Read these off the array that follows. Indices start at 0.
1) The entry just right of the smallest entry?
2) The entry just left of -2.549?
3) The entry at row 1, column 1?
4) The entry in the bottom-left corner?
5) The entry just right of the largest entry?
6) The entry directly above 0.588?
7) The entry directly below the largest entry?
8) The entry just left of the smallest entry?
2.490, -1.014, 0.313, 1.868, 2.126, 0.915, -0.458, -2.039, 3.191, -1.158, -2.569, -1.455, 0.019
2.200, -0.935, 1.573, 2.373, 2.843, 3.084, 0.588, -1.705, 2.224, -0.583, -2.364, -0.574, -0.339
-1.705, 2.554, 0.195, -1.029, -2.421, -3.151, -0.483, 1.898, -0.363, 1.269, 0.746, 0.507, 0.908
-0.182, 1.239, 1.014, 1.202, -0.632, -1.070, -0.325, -0.203, 1.320, 0.325, -2.549, -1.035, -0.122
-1.123, 2.517, -1.722, -3.396, -1.831, -4.887, -0.134, 0.921, -3.060, 1.593, 3.982, 0.213, 1.039
-0.161, 0.745, -0.684, -0.017, -0.566, -0.056, -0.665, 2.070, 1.550, 0.432, -0.816, 0.056, -2.642
1) -0.134
2) 0.325
3) -0.935
4) -0.161
5) 0.213
6) -0.458
7) -0.816
8) -1.831

Questions about the matrix below.
1) Find the fifth entry in reading order.
2) Find the entry just left of -785.
3) Find the entry just right of -499.
4) Find the 2nd smallest entry.
[[  70  159 -646   87 -533  173  176 -524  -62   95 -598  548 -628 -542
  -111  636]
 [ -13   89 -568   39 -745   81    7 -678  127  -24 -387 -133 -637 -484
   512  688]
 [ -74  -23 -460   20 -785    6   -7 -562   38 -225 -102 -535 -509 -268
   923  547]
 [  29  131 -597   58 -617  128   79 -600   45   48 -499  244 -624 -514
   149  664]
 [  -5   91 -532   27 -732   62   13 -666  116  -48 -372 -133 -612 -457
   468  672]
 [   9    8 -462   23 -747  -30   88 -504  -59 -198 -165 -427 -480 -235
   681  504]
 [  31  133 -603   63 -578  130   81 -568   21   62 -505  296 -612 -501
   112  649]
 [  60  154 -622   71 -582  146  116 -578   14   92 -558  366 -634 -535
    25  658]
 [  36  157 -662   86 -603  177  110 -613   20   86 -594  411 -687 -597
    81  704]
 [-366 -143  607   -8  604  219 -763  151  991  447  608 -698  435   72
   833 -368]
 [  57  154 -623   88 -579  190  145 -583   10   92 -573  452 -646 -579
   -10  656]]
1) -533
2) 20
3) 244
4) -763

data =
[[ -6.055 -15.692   0.650 -13.818 -10.838   3.297   1.043  -2.669   3.572
   -2.880  -3.130  15.040  -3.698 -11.139  15.260   7.863]
 [  5.634   5.350  16.568 -16.102  -7.634   2.349   1.871  19.634   1.985
   17.437  -7.283  -6.071  -5.105 -10.903 -10.318   3.010]
 [-24.515  -6.087 -14.748  -7.549  -0.020 -12.817  -3.674  10.460 -14.201
    2.336 -21.122  -4.168 -10.039 -15.974  -6.633 -25.927]
 [-13.676 -23.136 -14.505 -15.161   5.170 -14.938 -15.908 -19.236   7.639
   -1.691  -1.629  -5.024   4.545 -16.092  -0.054 -18.240]
 [  6.322   5.081  19.595 -16.327  -4.809   3.950   2.746  21.563   3.603
   18.772  -5.294  -4.935  -7.385  -7.351 -12.334   6.103]
 [ -3.299 -24.383  -1.527 -12.322   6.638 -19.204 -11.330  -6.337   8.575
   10.309  11.966 -27.501   0.000  -2.963   3.872 -16.048]]
The entry just right of 3.603: 18.772
The entry just right of 3.572: -2.880
The maximum -> 21.563
The entry just right of -3.299? -24.383
The entry just left of -14.748: -6.087
The minimum -> -27.501
The entry just left of -3.674 is -12.817
The entry just left of the smallest entry? 11.966
The entry just left of -15.908? -14.938
The entry just right of -6.633: -25.927
The entry just right of the largest entry -> 3.603

Questions about the table below.
1) Give the smallest entry.
2) Give the entry directly below the smallest entry.
3) Give the entry in the bottom-left corner.
4) Give the entry just left of the smallest entry.
5) Give the entry just left of 309.
6) Give the top-right entry.
7) Give the entry directly below 455.
8) Give the top entry of the column that holds the smallest entry.
[[ 371  294  386  321  420  239  104  347  -86  213  286  388  460  209]
 [ 250 -942  319  264  403 -231  613   50  395  344  271 -105  283  211]
 [ 455  727   -6  332  275  829 -178  318  159  428  294  105  393  323]
 [ 364   17  300  239  397   87  583  187  404  331  353  406  324  236]
 [ 439  840  628  371  161  616  467  599  237  280  345  575   60  309]
 [ 428   32  643  265  358  551  -87  644  331   92  320  436   43  171]
 [ 308   -4  129  287  499   87  102  739 -105  216  397  429  450  415]]
1) -942
2) 727
3) 308
4) 250
5) 60
6) 209
7) 364
8) 294

Questions about the grid below. Counting starts at 0.
1) Report the entry just right of 608.
2) Report the entry just left of the smallest entry.
3) Report the bottom-right entry.
4) Report the bottom entry of the column that holds the smallest entry.
5) Report the entry in the bottom-left corner.
6) Report the entry directly above 639.
7) Report the entry in row 0 and column 2.
8) Report the entry directly below 596.
[[529 530 586 684 716 597 523 517 722 612]
 [533 542 693 639 690 608 529 517 768 596]
 [575 539 204 720 645 523 562 591 397 625]
 [568 541 299 702 649 547 558 578 474 619]
 [533 542 681 644 693 610 528 517 768 599]]
1) 529
2) 539
3) 599
4) 681
5) 533
6) 684
7) 586
8) 625
